Below is a small trained network, with its code and all its weights. Each question gives an input and a target symbol and asks what happens when units are switched off, that is, made to give their printed mean instead of their output.

import numpy as np


def w(rows, s, z=0):
    codes = np.array(rows[::2]) - 128.0
    scale = np.full(codes.shape[1], s)
    scale[-1] = z or s
    return codes * scale


def f(y):
    return np.maximum(y, 0)


def softmax(a):
    e = np.exp(a - a.max(-1, keepdims=True))
    return e / e.sum(-1, keepdims=True)


def log_softmax(a):
    a = a - a.max(-1, keepdims=True)
    return a - np.log(np.exp(a).sum(-1, keepdims=True))


def net(x, mask):
    ids = ['ΓΔΘΠΦΩβεζηλμξτψ'.index(c) for c in x.split()]
    T = len(ids)
    res = E[ids] + P[:T]
    r = res
    for j in range(2):
        rows = slice(3 * j, 3 * j + 3)
        q, k, v = (r @ M[0][rows].T for M in (Q, K, V))
        z = softmax(np.where(np.tri(T) > 0, q @ k.T / 3**0.5, -1e9)) @ v
        o = O[0][rows]
        res = res + np.where(mask[j], z, o[:, -1]) @ o[:, :-1]
    y = f(res @ A[0][:, :-1].T + A[0][:, -1])
    res = res + np.where(mask[2:10], y, B[0][:, -1]) @ B[0][:, :-1]
    return log_softmax(res[-1] @ U[:, :-1].T + U[:, -1])


Q, K, V, O, A, B = {}, {}, {}, {}, {}, {}
E = w([
[125,155,42,125,90,160,166],'Γ',
[68,68,112,22,79,78,37],'Δ',
[77,83,125,187,58,138,113],'Θ',
[101,144,94,153,177,121,41],'Π',
[127,171,49,250,108,101,97],'Φ',
[196,142,136,159,93,58,153],'Ω',
[153,146,130,183,70,128,211],'β',
[139,94,163,116,169,142,118],'ε',
[78,113,84,187,94,142,64],'ζ',
[147,16,123,164,60,110,99],'η',
[132,233,160,113,148,152,158],'λ',
[186,141,148,141,90,35,120],'μ',
[136,123,132,6,84,91,125],'ξ',
[146,147,74,156,82,160,211],'τ',
[117,105,164,74,100,133,155],'ψ',
],0.02)
P = w([
[254,107,145,82,37,115,20],'0',
[163,146,147,136,72,110,108],'1',
[142,154,140,154,89,87,136],'2',
[132,158,135,165,104,64,159],'3',
[119,163,132,177,114,39,183],'4',
[106,174,131,194,125,9,207],'5',
],0.0084)
Q[0] = w([
[178,197,72,245,175,116,76],'H0',
[168,29,68,149,31,89,110],'H0',
[48,3,126,200,177,171,100],'H0',
[133,216,95,65,168,86,109],'H1',
[235,103,168,135,91,95,186],'H1',
[147,166,52,111,131,193,191],'H1',
],0.019)
K[0] = w([
[163,141,107,199,186,190,33],'H0',
[121,94,134,144,8,136,69],'H0',
[4,57,136,197,161,79,143],'H0',
[127,177,91,96,159,74,119],'H1',
[168,92,149,117,149,97,198],'H1',
[159,162,67,129,104,150,155],'H1',
],0.022)
V[0] = w([
[179,100,19,177,107,246,178],'H0',
[123,51,103,107,217,218,53],'H0',
[102,204,108,156,145,112,19],'H0',
[74,135,198,69,94,164,165],'H1',
[141,128,105,140,116,207,73],'H1',
[132,34,127,118,178,155,189],'H1',
],0.013)
O[0] = w([
[201,31,58,62,163,101,108,109],'H0',
[96,178,11,66,151,142,133,1],'H0',
[109,140,143,69,54,73,68,194],'H0',
[166,122,88,108,174,100,102,53],'H1',
[143,119,198,179,140,77,143,84],'H1',
[131,142,155,85,86,82,57,9],'H1',
],0.012,0.0093)
A[0] = w([
[112,175,113,173,133,111,61,83],'N0',
[158,133,165,131,171,199,181,94],'N1',
[123,49,100,159,112,97,117,2],'N2',
[187,186,53,198,167,53,91,96],'N3',
[142,150,217,45,209,156,193,223],'N4',
[144,75,95,146,106,98,184,209],'N5',
[117,125,140,188,91,215,8,165],'N6',
[128,67,144,122,196,153,154,10],'N7',
],0.015,0.0038)
B[0] = w([
[70,79,144,143,165,139,150,170],'N0',
[108,201,141,62,184,121,90,207],'N1',
[36,191,134,81,155,219,235,230],'N2',
[210,110,136,96,126,187,151,145],'N3',
[99,22,72,167,86,160,149,172],'N4',
[129,96,131,172,134,68,3,250],'N5',
[234,90,87,93,139,151,145,228],'N6',
[166,113,115,123,91,69,229,168],'N7',
],0.016,0.019)
U = w([
[184,37,109,94,146,194,143,164],'Γ',
[54,116,129,254,150,135,146,157],'Δ',
[100,120,118,249,136,93,95,155],'Θ',
[143,179,135,81,82,104,173,113],'Π',
[119,108,226,42,98,97,98,71],'Φ',
[182,130,213,118,158,109,86,130],'Ω',
[112,124,230,128,184,78,137,54],'β',
[209,203,55,166,129,130,169,130],'ε',
[200,140,112,77,90,103,121,110],'ζ',
[186,142,89,153,200,119,97,83],'η',
[185,155,164,184,47,66,180,191],'λ',
[213,159,188,77,79,124,194,3],'μ',
[161,203,165,108,162,145,166,71],'ξ',
[188,148,116,93,158,84,187,59],'τ',
[125,174,136,147,206,135,91,115],'ψ',
],0.008,0.0049)

Each question gives the input, a string of symbols that net reads in full, and the target symbol t.
The units are the heads (3 rows each of Q, K, V and O) and the neurons (one row each of A and B). Each row of codes is followed by its name. A weight is (code - 128) times the scale printed after its matrix; where a second scale follows, it is the last column's (O, A, B and U).
mask holds one flag per unit, heads first, then neurons. A switched-off unit (its flag False) gives its mean, the last column of its rows in O or B, instead of its output. The means were averaged over made-up inputs and are rounded, as every weight is.
A unit's drop is (log p(t) with every unit on - log p(t) with that unit switched off) / (log p(t) with every unit on - log p(t) with every unit switched off).
The circuit of an input: a set's keep is (log p(t) with only the set's units on - log p(t) with every unit switched off) / (log p(t) with every unit on - log p(t) with every unit switched off). Starting from all 10 units, units are removed one at a time, each time the one whose removal leaves the highest keep (on an exact tie, the one counted first), for as long as the keep stays at least 0.8.
circuit, biggest first: the units of the circuit, biggest drop first
top k neurons: the k neurons with the biggest drops, biggest first
which heads matter: for each layer, one digit per head in row order, 1 if its drop is at least 0.15 and else 0, layers parted by /
input ζ Φ Φ Δ μ, target ζ: circuit, biggest first => H0
input Π Γ ξ ξ Γ, target Π: top 2 neurons => N5, N6
input Θ ε Γ β, target Θ: circuit, biggest first => N6, N2
input ζ Π β η Θ, target Γ: which heads matter => 01
input β ε ξ Φ, target Γ: which heads matter => 00
input Φ ξ Θ μ, target Φ: which heads matter => 10
input ψ λ Π η μ μ, target ψ: circuit, biggest first => H0, N1, H1, N7
input Δ ξ τ β β, target Δ: circuit, biggest first => N0, H0
input ζ β Δ ε β Π, target Γ: top 3 neurons => N6, N5, N0
input λ ε τ η ε, target Δ: top 3 neurons => N6, N4, N3
input τ Φ μ Θ β Ω, target τ: circuit, biggest first => H0, N7
input ξ Φ ψ β τ μ, target ξ: circuit, biggest first => H0, N5
input Π Ω ψ Π Θ, target Γ: top 3 neurons => N6, N1, N2
input Ω μ λ, target Γ: which heads matter => 10
input Ω Ω Ω Ω λ μ, target Ω: which heads matter => 11
input ε Θ β ψ ε Δ, target Γ: top 4 neurons => N6, N0, N5, N1
input Π λ ε β Φ, target Γ: which heads matter => 10
input Φ η λ ζ ξ λ, target Δ: circuit, biggest first => N6
input ξ Δ Ω Ω λ Ω, target ξ: which heads matter => 11
input β ε Ω, target β: top 2 neurons => N5, N1
input η τ Ω, target η: circuit, biggest first => H0, N5
input Π β Θ Δ ξ μ, target Π: which heads matter => 11
input ψ Ω β β, target ψ: which heads matter => 10
